Below are the code and all the weights of a small trained network. Each question names an input and a target symbol and asks about switching units off, where a switched-off unit gives its printed mean instead of its output.

import numpy as np


def w(rows, s, z=0):
    codes = np.array(rows[::2]) - 128.0
    scale = np.full(codes.shape[1], s)
    scale[-1] = z or s
    return codes * scale


def norm(h):
    return h / np.sqrt((h * h).mean(-1, keepdims=True) + 1e-5)


def f(y):
    return y / 2 * (1 + np.tanh(0.7978845608 * (y + 0.044715 * y**3)))


def softmax(a):
    e = np.exp(a - a.max(-1, keepdims=True))
    return e / e.sum(-1, keepdims=True)


def log_softmax(a):
    a = a - a.max(-1, keepdims=True)
    return a - np.log(np.exp(a).sum(-1, keepdims=True))


def net(x, mask):
    ids = ['αβηξπφ'.index(c) for c in x.split()]
    T = len(ids)
    res = E[ids] + P[:T]
    u = 0
    for l in range(2):
        q, k, v = (norm(res) @ M[l].T for M in (Q, K, V))
        z = softmax(np.where(np.tri(T) > 0, q @ k.T / 2**0.5, -1e9)) @ v
        res = res + np.where(mask[u], z, O[l][:, -1]) @ O[l][:, :-1]
        u += 1
        y = f(norm(res) @ A[l][:, :-1].T + A[l][:, -1])
        res = res + np.where(mask[u : u + 8], y, B[l][:, -1]) @ B[l][:, :-1]
        u += 8
    return log_softmax(norm(res)[-1] @ U[:, :-1].T + U[:, -1])


Q, K, V, O, A, B = {}, {}, {}, {}, {}, {}
E = w([
[132,102,96],'α',
[126,98,87],'β',
[161,109,118],'η',
[160,110,118],'ξ',
[152,79,6],'π',
[138,68,153],'φ',
],0.025)
P = w([
[140,184,201],'0',
[82,99,157],'1',
[161,252,110],'2',
[133,82,190],'3',
[116,229,87],'4',
[145,80,182],'5',
[99,226,145],'6',
[163,82,158],'7',
[110,210,139],'8',
[157,76,169],'9',
[74,214,182],'10',
[179,83,141],'11',
],0.013)
Q[0] = w([
[101,111,30],'0.h1',
[2,160,46],'0.h1',
],0.0068)
K[0] = w([
[150,171,250],'0.h1',
[148,193,252],'0.h1',
],0.0049)
V[0] = w([
[173,196,228],'0.h1',
[70,152,2],'0.h1',
],0.0053)
O[0] = w([
[196,144,148,28],'0.h1',
[111,119,8,2],'0.h1',
],0.015,0.00092)
A[0] = w([
[67,84,122,134],'0.n1',
[82,181,54,144],'0.n2',
[100,123,29,83],'0.n3',
[222,112,116,94],'0.n4',
[124,255,69,205],'0.n5',
[122,105,99,137],'0.n6',
[141,191,187,254],'0.n7',
[74,85,139,65],'0.n8',
],0.012,0.0038)
B[0] = w([
[200,182,82,172],'0.n1',
[88,196,181,184],'0.n2',
[176,154,109,194],'0.n3',
[140,122,88,182],'0.n4',
[107,159,254,254],'0.n5',
[145,179,90,160],'0.n6',
[109,198,95,203],'0.n7',
[143,103,104,144],'0.n8',
],0.0099,0.006)
Q[1] = w([
[255,138,74],'1.h1',
[206,111,70],'1.h1',
],0.0069)
K[1] = w([
[1,57,108],'1.h1',
[80,208,142],'1.h1',
],0.0086)
V[1] = w([
[2,222,138],'1.h1',
[94,65,83],'1.h1',
],0.007)
O[1] = w([
[168,138,209,96],'1.h1',
[132,4,165,3],'1.h1',
],0.012,0.003)
A[1] = w([
[8,165,143,87],'1.n1',
[206,154,120,53],'1.n2',
[139,187,183,2],'1.n3',
[119,141,162,152],'1.n4',
[117,113,174,134],'1.n5',
[156,165,86,208],'1.n6',
[124,130,183,149],'1.n7',
[49,192,107,132],'1.n8',
],0.017,0.0061)
B[1] = w([
[127,93,245,196],'1.n1',
[162,93,197,177],'1.n2',
[72,149,50,192],'1.n3',
[136,91,127,163],'1.n4',
[174,99,76,137],'1.n5',
[108,149,190,254],'1.n6',
[96,91,57,165],'1.n7',
[217,80,251,217],'1.n8',
],0.011,0.0082)
U = w([
[131,118,173,19],'α',
[151,251,134,178],'β',
[157,119,168,124],'η',
[154,127,162,255],'ξ',
[182,154,64,187],'π',
[166,32,108,166],'φ',
],0.018,0.005)

Each question gives the input, a string of symbols that net reads in full, and the target symbol t.
The units are the heads (2 rows each of Q, K, V and O) and the neurons (one row each of A and B). Each row of codes is followed by its name. A weight is (code - 128) times the scale printed after its matrix; where a second scale follows, it is the last column's (O, A, B and U).
mask holds one flag per unit, layer by layer, with each layer's heads first. A switched-off unit (its flag False) gives its mean, the last column of its rows in O or B, instead of its output. The means were averaged over made-up inputs and are rounded, as every weight is.
A unit's drop is (log p(t) with every unit on - log p(t) with that unit switched off) / (log p(t) with every unit on - log p(t) with every unit switched off).
The circuit of an input: a set's keep is (log p(t) with only the set's units on - log p(t) with every unit switched off) / (log p(t) with every unit on - log p(t) with every unit switched off). Starting from the 12 units with the biggest drops (on a tie, the unit counted first), units are removed one at a time, each time the one whose removal leaves the highest keep (on an exact tie, the one counted first), for as long as the keep stays at least 0.8.
circuit, biggest first: the units of the circuit, biggest drop first
unit that matters most: the unit with the biggest drop
k most important neurons: the k neurons with the biggest drops, biggest first
k most important neurons of layer l: the k neurons of layer l with the biggest drops, biggest first
drop when u is switched off: that unit's drop, to one decimal
input α β φ β, target φ: 2 most important neurons of layer 0 => (0.n7, 0.n2)
input β α π α β π β ξ α π β β, target π: circuit, biggest first => (0.h1, 1.n1)
input α β β α ξ ξ β α π β φ ξ, target φ: circuit, biggest first => (0.n5, 0.h1)
input ξ π β α φ β, target φ: unit that matters most => 0.n2
input α η π α φ ξ π η, target π: circuit, biggest first => (0.n5, 0.h1, 1.n8)
input β η φ π α β φ π β ξ φ η, target φ: circuit, biggest first => (0.n5, 0.h1)
input η β β β, target β: circuit, biggest first => (0.n1, 1.n8, 1.n1)
input η β β α, target β: 2 most important neurons => (0.n1, 1.n8)
input φ ξ β η η π α ξ α β π, target ξ: 2 most important neurons => (1.n8, 0.n2)
input α β π π η ξ ξ η φ, target β: 2 most important neurons => (0.n1, 1.n8)
input α π φ α, target φ: 3 most important neurons of layer 1 => (1.n1, 1.n8, 1.n6)
input β η π β α α β α, target β: circuit, biggest first => (1.n8, 1.n1)
input ξ β ξ φ φ β φ β η φ η η, target φ: 2 most important neurons => (0.n2, 0.n3)
input φ β α φ π π π η, target π: 2 most important neurons => (0.n5, 1.n8)
input β β β β φ ξ, target φ: unit that matters most => 0.n7
input φ ξ π ξ β ξ ξ π, target π: 2 most important neurons => (0.n5, 1.n8)
input α η β ξ α, target ξ: 2 most important neurons => (1.n8, 1.n1)
input α β α π π ξ, target π: 3 most important neurons => (0.n5, 1.n8, 1.n1)
input β α β φ α η β β α β, target β: 3 most important neurons of layer 0 => (0.n1, 0.n5, 0.n6)
input β β π φ α ξ π α, target π: unit that matters most => 0.n5
input η β ξ β α π α β, target π: 2 most important neurons of layer 0 => (0.n5, 0.n2)
input ξ β π ξ, target π: 3 most important neurons => (0.n5, 1.n8, 0.n2)
input β ξ α α φ ξ β η β β π π, target π: drop when 1.n8 is switched off => 0.5
input β α ξ φ π φ, target φ: drop when 1.n8 is switched off => 0.1
input α β π ξ β, target ξ: drop when 1.h1 is switched off => 0.1
